Below is a small trained network, with its code and all its weights. Each question gives an input and a class and asks what happens when units are switched off, that is, made to give their printed mean instead of their output.

import numpy as np


def w(rows, s, z=0):
    codes = np.array(rows[::2]) - 128.0
    scale = np.full(codes.shape[1], s)
    scale[-1] = z or s
    return codes * scale


def norm(h):
    return h / np.sqrt((h * h).mean(-1, keepdims=True) + 1e-5)


def f(y):
    return y / 2 * (1 + np.tanh(0.7978845608 * (y + 0.044715 * y**3)))


def log_softmax(a):
    a = a - a.max(-1, keepdims=True)
    return a - np.log(np.exp(a).sum(-1, keepdims=True))


def net(x, mask):
    res = np.array(x, float).reshape(1, 6) / 4 @ E
    u = 0
    for l in range(4):
        y = f(norm(res) @ A[l][:, :-1].T + A[l][:, -1])
        res = res + np.where(mask[u : u + 3], y, B[l][:, -1]) @ B[l][:, :-1]
        u += 3
    return log_softmax(norm(res)[-1] @ U[:, :-1].T + U[:, -1])


A, B = {}, {}
E = w([
[105,136,127,121,126,154,119,129,124,118,140,120],'x0',
[117,116,158,117,125,113,117,112,123,137,120,132],'x1',
[75,127,164,160,86,139,251,164,196,129,106,122],'x2',
[46,120,68,157,128,78,133,78,172,92,83,118],'x3',
[109,103,85,42,141,76,78,221,126,186,142,84],'x4',
[150,156,128,116,126,138,121,118,152,144,108,107],'x5',
],0.013)
A[0] = w([
[80,98,113,93,99,87,153,254,159,179,124,96,43],'L0N1',
[78,98,51,99,162,80,90,143,168,110,118,122,92],'L0N2',
[59,114,139,95,97,116,182,206,181,184,135,99,2],'L0N3',
],0.0083)
B[0] = w([
[230,130,130,118,158,141,100,79,112,91,179,155,253],'L0N1',
[88,155,133,125,99,52,109,152,109,147,123,10,243],'L0N2',
[117,136,138,174,174,187,138,21,53,52,95,170,210],'L0N3',
],0.013,0.0048)
A[1] = w([
[149,122,209,101,90,155,254,201,138,139,140,132,56],'L1N1',
[91,106,22,124,189,51,88,14,118,63,77,123,27],'L1N2',
[174,124,100,94,194,105,122,77,96,78,135,102,1],'L1N3',
],0.0075,0.0049)
B[1] = w([
[185,189,137,193,55,133,100,95,118,68,189,29,194],'L1N1',
[145,249,212,196,72,159,196,122,145,53,213,128,254],'L1N2',
[142,87,139,196,113,128,109,192,254,136,133,176,175],'L1N3',
],0.0099,0.0063)
A[2] = w([
[243,86,156,146,186,254,138,97,82,130,148,240,19],'L2N1',
[112,104,136,139,168,227,155,149,110,171,143,145,18],'L2N2',
[120,88,104,62,82,116,60,224,65,209,113,161,4],'L2N3',
],0.0068,0.0031)
B[2] = w([
[135,101,79,39,120,23,76,61,29,118,37,42,255],'L2N1',
[117,82,97,125,94,186,77,31,165,87,111,74,126],'L2N2',
[57,109,152,191,93,152,255,168,249,65,134,221,158],'L2N3',
],0.0084,0.0087)
A[3] = w([
[23,89,62,137,69,133,228,148,253,163,20,208,96],'L3N1',
[52,119,90,207,79,99,226,64,190,104,85,132,9],'L3N2',
[201,119,129,72,138,106,58,194,104,120,197,123,81],'L3N3',
],0.0069,0.0013)
B[3] = w([
[142,58,10,72,177,149,86,202,87,166,116,148,174],'L3N1',
[84,78,106,107,147,181,157,172,188,144,120,173,253],'L3N2',
[113,98,126,81,191,172,148,193,145,165,77,157,226],'L3N3',
],0.013,0.0059)
U = w([
[158,135,99,86,148,53,4,104,29,131,128,74,186],'0',
[135,188,199,254,76,173,158,69,154,47,170,136,2],'1',
[92,62,121,122,174,157,141,184,164,169,95,245,168],'2',
],0.0096,0.0019)

Each question gives the input, the list of numbers given to net, and the class t.
The units are the neurons (one row each of A and B). Each row of codes is followed by its name. A weight is (code - 128) times the scale printed after its matrix; where a second scale follows, it is the last column's (A, B and U).
mask holds one flag per neuron, layer by layer. A switched-off neuron (its flag False) gives its mean, the last column of its row in B, instead of its output. The means were averaged over made-up inputs and are rounded, as every weight is.
A unit's drop is (log p(t) with every unit on - log p(t) with that unit switched off) / (log p(t) with every unit on - log p(t) with every unit switched off).
The circuit of an input: a set's keep is (log p(t) with only the set's units on - log p(t) with every unit switched off) / (log p(t) with every unit on - log p(t) with every unit switched off). Starting from all 12 units, units are removed one at a time, each time the one whose removal leaves the highest keep (on an exact tie, the one counted first), for as long as the keep stays at least 0.8.
units of the circuit, in order: the units of the circuit, biggest drop first
k most important neurons: the k neurons with the biggest drops, biggest first
top k neurons in layer l: the k neurons of layer l with the biggest drops, biggest first
drop of u: that unit's drop, to one decimal
input [1,-8,-8,5,-1,-2], class 1: units of the circuit, in order -> L1N2
input [5,5,-3,-1,8,4], class 2: units of the circuit, in order -> L3N3, L2N1
input [1,5,3,5,8,-2], class 1: 2 most important neurons -> L0N3, L1N2
input [2,1,0,-3,-8,5], class 0: units of the circuit, in order -> L2N1, L1N2
input [-3,6,-1,-8,1,-6], class 2: 2 most important neurons -> L3N3, L0N3
input [5,2,2,3,6,0], class 1: units of the circuit, in order -> L0N3, L1N2
input [7,7,5,1,0,5], class 2: 4 most important neurons -> L0N3, L1N1, L3N2, L1N2
input [-3,5,6,-8,4,7], class 0: 2 most important neurons -> L0N1, L2N1
input [5,-8,-8,2,-5,5], class 1: 2 most important neurons -> L1N2, L0N1
input [-3,3,6,-1,7,6], class 0: 3 most important neurons -> L0N1, L2N1, L0N3
input [6,0,-6,0,-7,2], class 0: 3 most important neurons -> L2N1, L0N2, L1N1
input [0,6,0,-5,-3,7], class 0: 2 most important neurons -> L1N2, L0N2
input [3,-5,-1,-4,-5,-4], class 0: 2 most important neurons -> L2N1, L1N2
input [8,-2,4,2,4,-3], class 1: 2 most important neurons -> L0N3, L1N2
input [1,-4,7,1,7,7], class 1: units of the circuit, in order -> L0N3
input [3,-2,-3,-1,-7,2], class 0: 2 most important neurons -> L2N1, L1N2
input [-6,-5,-4,-2,-5,7], class 0: drop of L3N3 -> 0.0
input [-8,-4,6,-4,2,-6], class 0: drop of L2N1 -> 0.4
input [-3,0,-6,-5,7,-2], class 2: drop of L2N3 -> 0.1
input [5,3,2,6,2,8], class 1: top neuron in layer 1 -> L1N2
